Here is a tiny trained network, its code and every weight. The questions are about switching its units off for an input and a class, where a switched-off unit gives its printed mean instead of its output.

import numpy as np


def w(rows, s, z=0):
    codes = np.array(rows[::2]) - 128.0
    scale = np.full(codes.shape[1], s)
    scale[-1] = z or s
    return codes * scale


def f(y):
    return np.maximum(y, 0)


def log_softmax(a):
    a = a - a.max(-1, keepdims=True)
    return a - np.log(np.exp(a).sum(-1, keepdims=True))


def net(x, mask):
    res = np.array(x, float).reshape(1, 5) / 4 @ E
    y = f(res @ A[0][:, :-1].T + A[0][:, -1])
    res = res + np.where(mask, y, B[0][:, -1]) @ B[0][:, :-1]
    return log_softmax(res[-1] @ U[:, :-1].T + U[:, -1])


A, B = {}, {}
E = w([
[248,142,165,161,68,146],'x0',
[208,76,112,83,180,127],'x1',
[127,124,69,115,104,226],'x2',
[84,48,177,114,93,138],'x3',
[128,127,126,127,127,126],'x4',
],0.013)
A[0] = w([
[156,230,99,124,162,172,104],'n0',
[72,94,102,142,181,54,230],'n1',
[79,173,161,172,70,130,106],'n2',
[152,206,84,132,188,41,128],'n3',
[186,125,218,208,119,98,113],'n4',
[169,138,144,200,57,190,138],'n5',
[94,133,146,176,143,14,153],'n6',
[89,172,121,192,80,189,175],'n7',
[151,166,152,148,153,111,129],'n8',
[154,98,131,83,204,176,76],'n9',
[159,90,96,50,137,146,193],'n10',
[166,124,138,174,92,142,57],'n11',
[81,143,111,113,169,153,254],'n12',
[167,89,105,65,150,78,63],'n13',
[115,136,66,119,67,199,102],'n14',
[110,91,190,82,116,172,93],'n15',
[159,188,62,136,161,161,182],'n16',
[78,121,104,120,173,80,46],'n17',
[148,200,64,131,140,106,66],'n18',
[108,131,61,119,129,251,86],'n19',
[118,54,161,114,63,126,187],'n20',
[176,128,161,107,67,134,73],'n21',
[76,122,88,55,144,115,86],'n22',
[43,164,113,157,93,128,78],'n23',
],0.013,0.0098)
B[0] = w([
[71,67,129,167,94,151,197],'n0',
[179,112,79,97,101,151,255],'n1',
[159,146,182,221,173,103,194],'n2',
[102,39,147,134,98,125,222],'n3',
[142,153,101,73,122,191,217],'n4',
[128,139,73,84,141,212,232],'n5',
[163,131,189,78,63,102,228],'n6',
[224,140,131,202,110,105,231],'n7',
[112,66,107,82,86,147,168],'n8',
[204,136,220,205,218,138,174],'n9',
[224,130,134,199,101,86,216],'n10',
[114,120,167,96,193,229,163],'n11',
[177,160,50,121,79,199,236],'n12',
[173,119,242,167,188,145,175],'n13',
[133,137,212,97,75,76,206],'n14',
[35,75,105,191,136,137,172],'n15',
[87,82,96,144,78,112,219],'n16',
[113,133,171,65,170,230,175],'n17',
[47,77,177,152,185,140,173],'n18',
[90,151,254,10,58,98,222],'n19',
[54,43,76,141,96,81,219],'n20',
[103,167,127,127,163,186,176],'n21',
[144,143,116,141,175,222,188],'n22',
[165,158,161,178,159,165,194],'n23',
],0.0081,0.014)
U = w([
[155,173,104,78,162,239,84],'0',
[159,161,200,35,89,99,110],'1',
[200,168,174,222,173,141,98],'2',
[59,68,115,164,132,151,91],'3',
[195,142,76,122,91,141,251],'4',
[193,175,2,125,86,100,161],'5',
[126,206,100,140,207,86,93],'6',
],0.013,0.014)

Each question gives the input, the list of numbers given to net, and the class t.
The units are the neurons (one row each of A and B). Each row of codes is followed by its name. A weight is (code - 128) times the scale printed after its matrix; where a second scale follows, it is the last column's (A, B and U).
mask holds one flag per neuron, in row order. A switched-off neuron (its flag False) gives its mean, the last column of its row in B, instead of its output. The means were averaged over made-up inputs and are rounded, as every weight is.
A unit's drop is (log p(t) with every unit on - log p(t) with that unit switched off) / (log p(t) with every unit on - log p(t) with every unit switched off).
The circuit of an input: a set's keep is (log p(t) with only the set's units on - log p(t) with every unit switched off) / (log p(t) with every unit on - log p(t) with every unit switched off). Starting from the 12 units with the biggest drops (on a tie, the unit counted first), units are removed one at a time, each time the one whose removal leaves the highest keep (on an exact tie, the one counted first), for as long as the keep stays at least 0.8.
circuit, biggest first: the units of the circuit, biggest drop first
most important unit: the unit with the biggest drop
top k neurons: the k neurons with the biggest drops, biggest first
drop when u is switched off: that unit's drop, to one decimal
input [-8,-6,-1,0,4], class 0: most important unit : n17
input [-6,-1,3,6,7], class 4: top 3 neurons : [n12, n5, n1]
input [2,-1,-6,-8,-1], class 3: circuit, biggest first : [n3, n18]
input [-5,-7,-6,3,3], class 2: top 3 neurons : [n2, n23, n19]
input [6,-1,7,-8,5], class 3: circuit, biggest first : [n0, n18]
input [-7,-8,-5,-3,5], class 2: top 4 neurons : [n2, n23, n5, n4]
input [4,-2,5,-1,-5], class 1: top 4 neurons : [n19, n14, n12, n1]
input [3,3,-7,8,6], class 3: top 3 neurons : [n20, n19, n15]
input [-3,-5,-7,-8,-7], class 3: top 3 neurons : [n3, n19, n18]
input [6,8,-3,0,-5], class 2: top 3 neurons : [n13, n10, n9]
input [-3,0,8,8,4], class 1: top 2 neurons : [n19, n14]
input [4,3,3,7,0], class 3: top 2 neurons : [n20, n15]
input [-5,6,-8,-7,2], class 1: top 2 neurons : [n6, n13]
input [8,7,3,-7,-6], class 0: top 2 neurons : [n5, n11]
input [-5,6,-4,-8,-3], class 3: most important unit : n3
input [7,6,-6,7,1], class 0: circuit, biggest first : [n4, n21]
input [-7,-3,8,-2,5], class 1: top 3 neurons : [n19, n14, n5]
input [-8,-7,-5,8,-5], class 0: top 2 neurons : [n17, n1]
input [-4,4,5,5,4], class 1: drop when n19 is switched off : 2.3
input [6,5,1,-5,0], class 0: drop when n4 is switched off : 0.2
input [0,8,6,0,3], class 2: most important unit : n9
input [-6,-7,-3,0,-2], class 2: drop when n19 is switched off : 0.1
